Below is a small trained network, with its code and all its weights. Each question gives an input and a class and asks what happens when units are switched off, that is, made to give their printed mean instead of their output.

import numpy as np


def w(rows, s, z=0):
    codes = np.array(rows[::2]) - 128.0
    scale = np.full(codes.shape[1], s)
    scale[-1] = z or s
    return codes * scale


def f(y):
    return np.maximum(y, 0)


def log_softmax(a):
    a = a - a.max(-1, keepdims=True)
    return a - np.log(np.exp(a).sum(-1, keepdims=True))


def net(x, mask):
    res = np.array(x, float).reshape(1, 7) / 4 @ E
    y = f(res @ A[0][:, :-1].T + A[0][:, -1])
    res = res + np.where(mask, y, B[0][:, -1]) @ B[0][:, :-1]
    return log_softmax(res[-1] @ U[:, :-1].T + U[:, -1])


A, B = {}, {}
E = w([
[96,103,118,176,57,130,187,107,152,141,118,96],'x0',
[162,138,128,107,157,124,95,133,137,131,132,147],'x1',
[186,61,182,112,30,102,69,134,79,65,74,67],'x2',
[136,133,123,166,116,129,110,126,174,134,113,141],'x3',
[104,9,115,174,136,91,79,92,103,120,199,209],'x4',
[101,76,172,101,151,191,96,74,108,253,53,155],'x5',
[113,81,248,92,125,203,137,202,196,97,185,129],'x6',
],0.0071)
A[0] = w([
[51,181,72,139,161,116,171,187,137,99,172,161,180],'n1',
[166,135,66,92,157,92,97,118,87,145,97,121,125],'n2',
[170,98,228,85,109,193,128,201,174,121,152,150,134],'n3',
[134,154,75,164,116,107,113,97,67,157,70,104,49],'n4',
[146,59,109,111,149,123,89,105,131,111,151,207,131],'n5',
[106,2,93,159,122,128,101,119,99,130,211,159,32],'n6',
[165,101,163,127,101,75,73,151,141,103,101,138,164],'n7',
[63,103,203,112,121,171,150,177,176,118,208,117,33],'n8',
[177,76,173,115,70,93,86,147,103,93,79,101,4],'n9',
[104,88,189,98,145,185,83,89,73,202,45,168,55],'n10',
[131,89,128,136,131,137,119,92,155,230,75,120,194],'n11',
[187,197,148,92,125,175,139,177,142,187,54,100,74],'n12',
[107,83,185,76,117,191,137,148,166,148,137,148,99],'n13',
[164,148,120,157,79,43,140,132,134,44,151,106,160],'n14',
[131,117,160,125,56,118,115,155,72,36,94,71,174],'n15',
[149,224,128,64,108,158,161,162,154,133,60,53,144],'n16',
[115,115,58,124,135,115,112,113,84,168,39,144,150],'n17',
[92,163,41,120,128,69,131,81,96,157,74,121,16],'n18',
[172,98,145,92,65,153,67,117,95,142,68,111,197],'n19',
[74,171,125,135,195,171,199,129,170,186,191,166,51],'n20',
[127,153,58,126,95,26,130,79,103,117,114,155,60],'n21',
[131,62,108,124,124,64,98,60,118,133,184,151,52],'n22',
[173,168,84,137,133,75,111,190,142,67,241,131,172],'n23',
],0.0063,0.0029)
B[0] = w([
[102,161,160,95,170,126,112,90,188,192,176,161,215],'n1',
[140,74,104,81,130,95,165,146,203,86,86,149,192],'n2',
[178,56,61,80,106,62,158,124,170,73,66,153,235],'n3',
[176,104,122,126,102,82,131,156,167,81,84,151,197],'n4',
[100,89,104,208,178,214,103,140,90,72,132,76,196],'n5',
[53,148,61,221,128,210,57,195,30,53,56,75,208],'n6',
[91,136,154,121,152,114,75,89,143,188,187,192,189],'n7',
[197,103,75,85,70,62,153,179,149,63,38,226,203],'n8',
[75,223,85,104,100,84,46,72,147,134,142,197,189],'n9',
[162,253,226,153,61,106,191,250,64,173,175,39,225],'n10',
[160,157,189,131,121,118,185,164,129,182,211,78,222],'n11',
[91,111,113,205,166,229,65,143,73,73,101,96,218],'n12',
[195,114,119,120,105,74,201,122,167,91,83,166,200],'n13',
[158,144,206,126,82,168,184,143,117,216,173,58,222],'n14',
[100,146,105,81,170,119,57,69,164,208,190,174,232],'n15',
[36,91,14,207,188,213,57,130,83,52,114,81,254],'n16',
[200,79,126,103,97,107,181,170,206,105,123,118,212],'n17',
[162,111,90,69,90,83,129,164,148,103,60,164,206],'n18',
[97,141,93,82,153,120,98,44,115,203,196,160,220],'n19',
[75,198,98,64,89,84,78,53,124,139,149,177,222],'n20',
[199,130,135,93,103,112,154,164,178,75,84,155,204],'n21',
[107,147,92,170,143,175,108,127,102,78,91,97,187],'n22',
[168,153,206,167,98,146,187,164,113,163,166,49,228],'n23',
],0.0054,0.0067)
U = w([
[225,89,92,90,91,52,167,174,166,39,26,197,78],'0',
[24,127,71,226,160,220,78,153,67,42,95,85,76],'1',
[138,96,140,122,158,137,144,96,152,160,160,121,254],'2',
[174,200,233,153,92,121,183,198,110,195,196,71,80],'3',
[56,190,103,77,141,86,77,2,149,201,195,214,80],'4',
],0.0076,0.011)

Each question gives the input, the list of numbers given to net, and the class t.
The units are the neurons (one row each of A and B). Each row of codes is followed by its name. A weight is (code - 128) times the scale printed after its matrix; where a second scale follows, it is the last column's (A, B and U).
mask holds one flag per neuron, in row order. A switched-off neuron (its flag False) gives its mean, the last column of its row in B, instead of its output. The means were averaged over made-up inputs and are rounded, as every weight is.
A unit's drop is (log p(t) with every unit on - log p(t) with that unit switched off) / (log p(t) with every unit on - log p(t) with every unit switched off).
The circuit of an input: a set's keep is (log p(t) with only the set's units on - log p(t) with every unit switched off) / (log p(t) with every unit on - log p(t) with every unit switched off). Starting from the 12 units with the biggest drops (on a tie, the unit counted first), units are removed one at a time, each time the one whose removal leaves the highest keep (on an exact tie, the one counted first), for as long as the keep stays at least 0.8.
circuit, biggest first: the units of the circuit, biggest drop first
most important unit: the unit with the biggest drop
k most important neurons: the k neurons with the biggest drops, biggest first
drop when u is switched off: that unit's drop, to one decimal
input [-2,-5,0,0,8,8,7], class 1: circuit, biggest first : [n6]
input [-3,-3,4,-8,-4,-6,-3], class 3: 3 most important neurons : [n14 n23 n3]
input [-3,-7,8,6,5,0,7], class 4: 2 most important neurons : [n15 n9]
input [6,-6,-3,5,3,6,6], class 0: circuit, biggest first : [n8 n13]
input [4,5,2,-1,-5,0,-1], class 1: 2 most important neurons : [n16 n12]
input [-6,-5,-5,-4,7,-3,4], class 1: 2 most important neurons : [n6 n5]
input [-3,2,7,7,7,-3,-5], class 1: 3 most important neurons : [n6 n5 n22]
input [0,-2,-4,2,-8,5,-7], class 1: 2 most important neurons : [n16 n12]
input [6,7,-8,-1,7,-4,-8], class 0: circuit, biggest first : [n21 n18]
input [2,2,7,-3,-1,7,-2], class 3: 2 most important neurons : [n10 n11]
input [7,5,3,-5,-2,-6,7], class 0: 3 most important neurons : [n8 n3 n10]
input [-4,-6,5,5,0,8,5], class 3: 3 most important neurons : [n10 n11 n16]
input [-4,0,0,-8,5,-8,5], class 3: 2 most important neurons : [n23 n14]
input [-4,-3,3,3,-1,6,0], class 3: circuit, biggest first : [n10]
input [4,-7,-8,-4,2,-2,5], class 4: 2 most important neurons : [n20 n1]
input [3,4,7,1,3,-6,-5], class 4: circuit, biggest first : [n15 n9]
input [-6,5,2,-6,2,4,-5], class 0: circuit, biggest first : [n2 n17]
input [1,1,7,7,-4,5,0], class 4: circuit, biggest first : [n19 n9]
input [-2,4,-1,-3,-4,4,-1], class 1: circuit, biggest first : [n12 n16]
input [6,0,-3,3,7,-1,-1], class 1: most important unit : n6
input [7,-2,5,-7,-2,6,-4], class 3: drop when n8 is switched off : 0.1
